Below are the code and all the weights of a small trained network. Each question names an input and a target symbol and asks about switching units off, where a switched-off unit gives its printed mean instead of its output.

import numpy as np


def w(rows, s, z=0):
    codes = np.array(rows[::2]) - 128.0
    scale = np.full(codes.shape[1], s)
    scale[-1] = z or s
    return codes * scale


def softmax(a):
    e = np.exp(a - a.max(-1, keepdims=True))
    return e / e.sum(-1, keepdims=True)


def log_softmax(a):
    a = a - a.max(-1, keepdims=True)
    return a - np.log(np.exp(a).sum(-1, keepdims=True))


def net(x, mask):
    ids = ['Ψαβγδεζηθμξπτω'.index(c) for c in x.split()]
    T = len(ids)
    res = E[ids] + P[:T]
    u = 0
    for l in range(2):
        r = res
        for j in range(3):
            rows = slice(4 * j, 4 * j + 4)
            q, k, v = (r @ M[l][rows].T for M in (Q, K, V))
            z = softmax(np.where(np.tri(T) > 0, q @ k.T / 4**0.5, -1e9)) @ v
            o = O[l][rows]
            res = res + np.where(mask[u + j], z, o[:, -1]) @ o[:, :-1]
        u += 3
    return log_softmax(res[-1] @ U[:, :-1].T + U[:, -1])


Q, K, V, O = {}, {}, {}, {}
E = w([
[126,98,122,167,123,91,71,197,187],'Ψ',
[153,155,187,102,46,183,138,214,122],'α',
[183,86,191,81,172,104,50,96,45],'β',
[92,162,200,119,113,201,103,86,45],'γ',
[115,94,140,156,133,104,76,171,208],'δ',
[118,174,85,108,227,185,162,204,89],'ε',
[179,88,81,158,188,68,193,39,108],'ζ',
[76,65,129,120,89,113,107,155,170],'η',
[86,88,100,140,92,117,109,164,175],'θ',
[97,98,119,172,133,104,84,166,193],'μ',
[252,139,96,84,60,75,175,156,70],'ξ',
[108,217,89,155,78,37,89,101,70],'π',
[205,183,209,220,96,137,184,109,217],'τ',
[66,66,115,50,56,99,161,130,128],'ω',
],0.014)
P = w([
[151,102,20,176,98,253,28,91,128],'0',
[171,161,141,84,124,197,62,87,156],'1',
[156,168,148,65,137,162,83,113,163],'2',
[145,169,159,67,152,139,107,122,159],'3',
[129,169,162,84,157,111,138,142,143],'4',
[117,160,172,88,170,92,150,158,143],'5',
[107,154,173,91,178,75,155,173,129],'6',
[88,145,179,103,186,62,173,188,116],'7',
[83,130,191,125,191,46,180,192,104],'8',
[81,119,205,130,193,24,193,203,92],'9',
[70,104,222,149,197,19,211,210,84],'10',
],0.0067)
Q[0] = w([
[254,224,81,186,208,127,144,132,105],'L0H1',
[147,106,47,83,103,155,129,197,215],'L0H1',
[121,89,107,77,84,66,118,116,129],'L0H1',
[189,197,182,197,154,212,50,141,151],'L0H1',
[66,32,71,128,82,127,82,153,158],'L0H2',
[183,67,173,226,108,156,166,124,215],'L0H2',
[176,195,93,147,120,93,182,57,91],'L0H2',
[153,79,113,146,99,148,106,92,130],'L0H2',
[99,98,68,158,124,193,107,98,150],'L0H3',
[110,86,102,145,182,106,189,130,141],'L0H3',
[118,146,204,103,108,101,163,199,139],'L0H3',
[98,76,46,187,100,173,97,125,122],'L0H3',
],0.009)
K[0] = w([
[216,233,124,183,208,78,182,155,116],'L0H1',
[69,85,103,125,121,54,207,204,170],'L0H1',
[103,84,108,112,107,76,120,108,93],'L0H1',
[175,150,76,197,149,223,124,218,138],'L0H1',
[141,115,61,84,170,225,71,128,64],'L0H2',
[215,99,127,158,88,254,138,79,155],'L0H2',
[104,166,116,179,29,52,91,73,134],'L0H2',
[152,145,57,100,110,171,99,117,157],'L0H2',
[158,127,81,103,71,169,65,87,200],'L0H3',
[126,42,177,150,81,62,176,78,116],'L0H3',
[32,155,172,122,130,71,154,184,101],'L0H3',
[151,99,121,117,86,227,48,119,182],'L0H3',
],0.0082)
V[0] = w([
[181,177,81,158,165,122,106,180,239],'L0H1',
[223,96,104,103,166,67,62,184,94],'L0H1',
[188,210,127,199,134,158,74,130,106],'L0H1',
[179,169,151,147,114,151,193,136,177],'L0H1',
[143,123,225,164,105,99,218,74,167],'L0H2',
[113,73,147,255,99,72,131,145,199],'L0H2',
[195,4,120,51,151,238,80,101,201],'L0H2',
[192,160,153,97,219,193,152,159,177],'L0H2',
[42,225,132,104,236,98,139,188,94],'L0H3',
[188,166,39,187,46,79,64,32,52],'L0H3',
[219,108,160,168,92,186,26,80,127],'L0H3',
[213,112,96,153,227,179,218,117,94],'L0H3',
],0.0053)
O[0] = w([
[124,141,154,105,124,153,94,146,1,147],'L0H1',
[87,176,142,179,89,166,145,138,97,153],'L0H1',
[170,167,95,188,130,110,79,157,63,138],'L0H1',
[135,180,127,86,178,123,85,102,91,123],'L0H1',
[187,203,105,135,152,165,39,122,152,50],'L0H2',
[162,122,85,103,128,211,67,86,161,42],'L0H2',
[133,60,87,242,105,155,93,176,71,79],'L0H2',
[160,82,183,207,123,95,99,148,131,196],'L0H2',
[152,137,201,154,84,105,212,148,126,251],'L0H3',
[148,110,101,32,164,229,117,87,204,80],'L0H3',
[100,153,25,63,78,170,39,149,176,76],'L0H3',
[118,124,105,184,85,111,191,34,134,132],'L0H3',
],0.0053,0.0031)
Q[1] = w([
[167,171,94,163,80,58,125,46,144],'L1H1',
[67,173,138,104,206,165,168,157,49],'L1H1',
[78,204,119,64,70,99,145,135,73],'L1H1',
[137,187,158,132,119,157,112,147,51],'L1H1',
[137,120,207,135,29,81,78,49,109],'L1H2',
[153,137,126,199,72,135,117,60,180],'L1H2',
[161,45,143,151,163,166,148,221,159],'L1H2',
[186,119,186,111,196,152,151,160,104],'L1H2',
[200,184,150,203,255,185,157,155,100],'L1H3',
[107,83,83,124,124,111,213,67,87],'L1H3',
[26,82,180,230,197,130,79,200,212],'L1H3',
[67,100,128,54,129,120,148,226,29],'L1H3',
],0.0089)
K[1] = w([
[141,166,88,64,173,189,83,77,198],'L1H1',
[96,152,212,142,129,81,202,104,90],'L1H1',
[52,158,202,35,147,162,173,137,109],'L1H1',
[113,169,217,130,165,113,108,145,79],'L1H1',
[116,159,92,51,193,138,127,213,204],'L1H2',
[116,153,86,93,192,169,77,152,74],'L1H2',
[66,147,92,203,87,93,120,123,104],'L1H2',
[134,163,140,136,99,40,99,103,114],'L1H2',
[195,167,145,197,149,71,123,115,66],'L1H3',
[128,96,84,105,118,129,199,10,150],'L1H3',
[74,118,148,234,114,81,40,154,255],'L1H3',
[100,69,142,86,4,66,185,162,129],'L1H3',
],0.009)
V[1] = w([
[99,172,96,129,255,125,147,190,98],'L1H1',
[199,122,109,125,160,140,150,184,165],'L1H1',
[177,110,77,160,132,24,127,160,196],'L1H1',
[129,191,155,151,143,150,86,93,106],'L1H1',
[133,155,21,130,96,66,129,146,130],'L1H2',
[126,64,222,66,105,55,126,76,146],'L1H2',
[43,180,112,165,101,104,106,94,141],'L1H2',
[102,90,115,81,214,73,80,110,31],'L1H2',
[148,140,118,142,122,161,81,98,45],'L1H3',
[182,106,131,133,177,60,162,93,163],'L1H3',
[125,161,124,65,134,208,142,78,116],'L1H3',
[48,86,125,173,143,173,134,83,169],'L1H3',
],0.0081)
O[1] = w([
[173,94,142,132,232,212,178,123,152,191],'L1H1',
[177,82,133,118,161,85,175,224,119,113],'L1H1',
[213,158,178,33,182,60,106,161,69,67],'L1H1',
[42,120,108,115,129,150,192,81,103,134],'L1H1',
[157,179,44,2,136,79,223,125,130,149],'L1H2',
[88,153,125,188,69,82,65,137,27,132],'L1H2',
[62,205,171,91,138,135,134,63,137,130],'L1H2',
[59,46,114,84,211,119,128,117,15,131],'L1H2',
[115,108,185,103,76,44,155,71,61,41],'L1H3',
[175,114,23,147,131,148,59,67,140,142],'L1H3',
[163,109,189,251,133,80,149,137,61,2],'L1H3',
[91,203,161,143,252,116,93,143,132,79],'L1H3',
],0.0068,0.0043)
U = w([
[89,61,69,35,129,172,79,136,237,254],'Ψ',
[114,126,233,124,63,92,149,238,145,114],'α',
[128,23,227,105,148,52,72,128,3,199],'β',
[58,106,144,208,89,188,137,79,126,130],'γ',
[143,144,139,118,133,148,128,122,104,55],'δ',
[150,71,185,188,192,144,226,141,112,114],'ε',
[152,94,51,151,180,118,107,49,118,168],'ζ',
[139,158,133,134,137,142,126,124,89,78],'η',
[131,139,133,124,132,150,141,116,118,48],'θ',
[139,130,147,124,139,136,131,117,111,36],'μ',
[178,98,60,126,60,140,160,139,80,83],'ξ',
[111,221,150,32,145,92,178,65,102,50],'π',
[222,165,189,179,116,180,99,86,199,172],'τ',
[152,182,114,177,122,124,102,140,56,118],'ω',
],0.0065,0.0038)

Each question gives the input, a string of symbols that net reads in full, and the target symbol t.
The units are the heads (4 rows each of Q, K, V and O). Each row of codes is followed by its name. A weight is (code - 128) times the scale printed after its matrix; where a second scale follows, it is the last column's (O and U).
mask holds one flag per head, layer by layer. A switched-off head (its flag False) gives its mean, the last column of its rows in O, instead of its output. The means were averaged over made-up inputs and are rounded, as every weight is.
A unit's drop is (log p(t) with every unit on - log p(t) with that unit switched off) / (log p(t) with every unit on - log p(t) with every unit switched off).
The circuit of an input: a set's keep is (log p(t) with only the set's units on - log p(t) with every unit switched off) / (log p(t) with every unit on - log p(t) with every unit switched off). Starting from all 6 units, units are removed one at a time, each time the one whose removal leaves the highest keep (on an exact tie, the one counted first), for as long as the keep stays at least 0.8.
circuit, biggest first: the units of the circuit, biggest drop first
most important unit: the unit with the biggest drop
heads that matter: for each layer, one digit per head in row order, 1 if its drop is at least 0.15 and else 0, layers parted by /
input ε α ω β ξ ε ζ ξ τ π, target π: most important unit -> L0H2
input δ δ π ε θ η ε ε ω ε, target ω: circuit, biggest first -> [L1H2 L1H3 L0H1 L0H3]
input ω τ η ε β ε η, target α: circuit, biggest first -> [L1H1 L0H2]
input η ξ ω μ ε ω β δ ω, target β: circuit, biggest first -> [L0H3 L1H2]
input δ η ε ω ε ω ε, target ω: heads that matter -> 110 / 011
input ω ε ω, target α: heads that matter -> 110 / 101
input τ ε ξ ε, target ξ: heads that matter -> 001 / 011
input η ε ε τ Ψ π α η η ω ε, target τ: circuit, biggest first -> [L0H3 L1H2 L1H3]
input η ε ε γ Ψ ε, target γ: heads that matter -> 001 / 110
input π ε τ π, target ε: circuit, biggest first -> [L1H3 L1H1 L1H2]
input α γ δ ω π ε η η τ β μ, target Ψ: heads that matter -> 100 / 001
input α ε β π δ ω δ ε, target β: heads that matter -> 011 / 010
input ε ω ξ γ ε η ε ε π τ ε, target π: heads that matter -> 001 / 110
input η ζ β η, target α: most important unit -> L1H3
input ε π ε, target π: heads that matter -> 000 / 010
input ζ μ Ψ μ β α ε ε, target ε: circuit, biggest first -> [L1H1 L0H3]
input ω τ ζ ω δ ε δ ε ε γ ε, target γ: circuit, biggest first -> [L1H1 L1H2]
input δ θ ε γ ε α γ θ θ ε, target α: circuit, biggest first -> [L0H3 L1H2]
input π ω η ε τ ω π θ ε, target τ: circuit, biggest first -> [L0H3 L1H2 L0H2]
input τ α π ε γ π, target ε: heads that matter -> 101 / 111
input ε β ε, target β: most important unit -> L1H2
input τ τ ζ ε ζ τ γ Ψ ε η, target Ψ: heads that matter -> 100 / 001
input π ω ε ω η ε α γ ε, target α: circuit, biggest first -> [L0H3 L1H2 L0H2]
input π γ ω π ω ω ε ω μ γ Ψ, target Ψ: heads that matter -> 100 / 001
input ε β β γ γ π π γ π ε ω, target Ψ: circuit, biggest first -> [L1H3 L0H1]
input δ π τ ω β ε ω ε ε ε θ, target Ψ: heads that matter -> 110 / 001
